Below is a small trained network, with its code and all its weights. Each question gives an input and a class and asks what happens when units are switched off, that is, made to give their printed mean instead of their output.

import numpy as np


def w(rows, s, z=0):
    codes = np.array(rows[::2]) - 128.0
    scale = np.full(codes.shape[1], s)
    scale[-1] = z or s
    return codes * scale


def norm(h):
    return h / np.sqrt((h * h).mean(-1, keepdims=True) + 1e-5)


def f(y):
    return y / 2 * (1 + np.tanh(0.7978845608 * (y + 0.044715 * y**3)))


def log_softmax(a):
    a = a - a.max(-1, keepdims=True)
    return a - np.log(np.exp(a).sum(-1, keepdims=True))


def net(x, mask):
    res = np.array(x, float).reshape(1, 3) / 4 @ E
    u = 0
    for l in range(2):
        y = f(norm(res) @ A[l][:, :-1].T + A[l][:, -1])
        res = res + np.where(mask[u : u + 11], y, B[l][:, -1]) @ B[l][:, :-1]
        u += 11
    return log_softmax(norm(res)[-1] @ U[:, :-1].T + U[:, -1])


A, B = {}, {}
E = w([
[66,113,135,144,254,71,98],'x0',
[163,79,139,96,116,46,83],'x1',
[181,191,150,135,160,100,47],'x2',
],0.0081)
A[0] = w([
[219,64,85,136,111,127,174,77],'0.n0',
[138,123,102,131,57,94,184,137],'0.n1',
[164,80,140,81,69,102,83,128],'0.n2',
[137,213,224,159,193,51,177,100],'0.n3',
[182,196,138,74,93,238,159,57],'0.n4',
[16,73,116,168,170,80,128,139],'0.n5',
[120,8,107,113,76,111,104,77],'0.n6',
[170,213,171,170,39,160,24,114],'0.n7',
[69,116,36,170,162,208,178,2],'0.n8',
[154,142,95,125,3,126,238,116],'0.n9',
[87,151,90,244,204,141,159,109],'0.n10',
],0.0072,0.0033)
B[0] = w([
[156,148,118,181,108,38,182,146],'0.n0',
[71,139,71,165,131,122,158,167],'0.n1',
[81,114,186,135,167,83,201,176],'0.n2',
[92,139,187,192,53,158,86,190],'0.n3',
[100,125,145,76,209,175,14,206],'0.n4',
[241,100,117,50,90,174,175,254],'0.n5',
[124,210,142,183,127,41,133,169],'0.n6',
[146,68,55,60,162,149,254,232],'0.n7',
[109,90,186,123,202,191,80,194],'0.n8',
[95,121,174,191,136,90,55,242],'0.n9',
[138,221,91,150,30,128,181,216],'0.n10',
],0.0057,0.0054)
A[1] = w([
[147,135,52,163,174,164,254,138],'1.n0',
[78,131,88,119,110,224,149,142],'1.n1',
[4,149,146,212,150,186,78,32],'1.n2',
[37,186,78,124,105,212,162,100],'1.n3',
[161,146,67,76,172,242,196,46],'1.n4',
[199,76,81,44,174,46,237,1],'1.n5',
[106,82,124,85,81,49,185,223],'1.n6',
[98,113,112,213,174,151,75,21],'1.n7',
[138,243,67,240,118,100,141,69],'1.n8',
[100,164,121,44,206,213,162,139],'1.n9',
[115,190,105,108,191,98,58,177],'1.n10',
],0.0071,0.0034)
B[1] = w([
[205,141,178,99,152,97,57,216],'1.n0',
[193,117,131,87,156,106,103,219],'1.n1',
[154,67,2,84,52,103,117,189],'1.n2',
[181,78,113,95,127,110,106,216],'1.n3',
[84,137,211,180,173,42,127,254],'1.n4',
[153,53,23,84,53,175,61,232],'1.n5',
[97,204,122,157,153,214,141,221],'1.n6',
[200,105,104,70,72,50,93,134],'1.n7',
[29,175,99,198,84,148,190,150],'1.n8',
[57,171,183,174,142,123,184,242],'1.n9',
[132,125,169,143,110,175,200,175],'1.n10',
],0.0084,0.0059)
U = w([
[167,60,6,92,103,140,93,243],'0',
[147,128,235,131,210,119,117,110],'1',
[71,178,100,227,98,132,185,3],'2',
],0.016,0.00058)

Each question gives the input, the list of numbers given to net, and the class t.
The units are the neurons (one row each of A and B). Each row of codes is followed by its name. A weight is (code - 128) times the scale printed after its matrix; where a second scale follows, it is the last column's (A, B and U).
mask holds one flag per neuron, layer by layer. A switched-off neuron (its flag False) gives its mean, the last column of its row in B, instead of its output. The means were averaged over made-up inputs and are rounded, as every weight is.
A unit's drop is (log p(t) with every unit on - log p(t) with that unit switched off) / (log p(t) with every unit on - log p(t) with every unit switched off).
The circuit of an input: a set's keep is (log p(t) with only the set's units on - log p(t) with every unit switched off) / (log p(t) with every unit on - log p(t) with every unit switched off). Starting from the 12 units with the biggest drops (on a tie, the unit counted first), units are removed one at a time, each time the one whose removal leaves the highest keep (on an exact tie, the one counted first), for as long as the keep stays at least 0.8.
units of the circuit, in order: the units of the circuit, biggest drop first
top k neurons: the k neurons with the biggest drops, biggest first
k most important neurons of layer l: the k neurons of layer l with the biggest drops, biggest first
drop of u: that unit's drop, to one decimal
input [-4,8,0], class 2: 2 most important neurons of layer 0 : 0.n5; 0.n6
input [-3,1,7], class 0: units of the circuit, in order : 0.n7
input [0,7,-8], class 2: top 3 neurons : 0.n6; 0.n7; 1.n6
input [-5,1,-2], class 2: top 3 neurons : 0.n0; 0.n8; 0.n9
input [-6,0,1], class 1: top 2 neurons : 0.n7; 0.n3
input [-3,-5,0], class 0: top 2 neurons : 0.n9; 0.n5
input [1,-4,0], class 1: top 2 neurons : 0.n9; 1.n5
input [-5,-1,5], class 1: top 2 neurons : 0.n4; 1.n4
input [1,-8,-8], class 1: top 2 neurons : 1.n5; 0.n3
input [3,-5,3], class 2: 2 most important neurons of layer 1 : 1.n8; 1.n5
input [-2,-7,-8], class 0: top 2 neurons : 1.n2; 0.n9
input [3,-1,-7], class 1: drop of 0.n8 : 0.1
input [-6,-8,-5], class 0: drop of 0.n9 : 0.2
input [2,4,-1], class 0: drop of 1.n7 : 0.0
input [4,-7,7], class 2: units of the circuit, in order : 1.n8
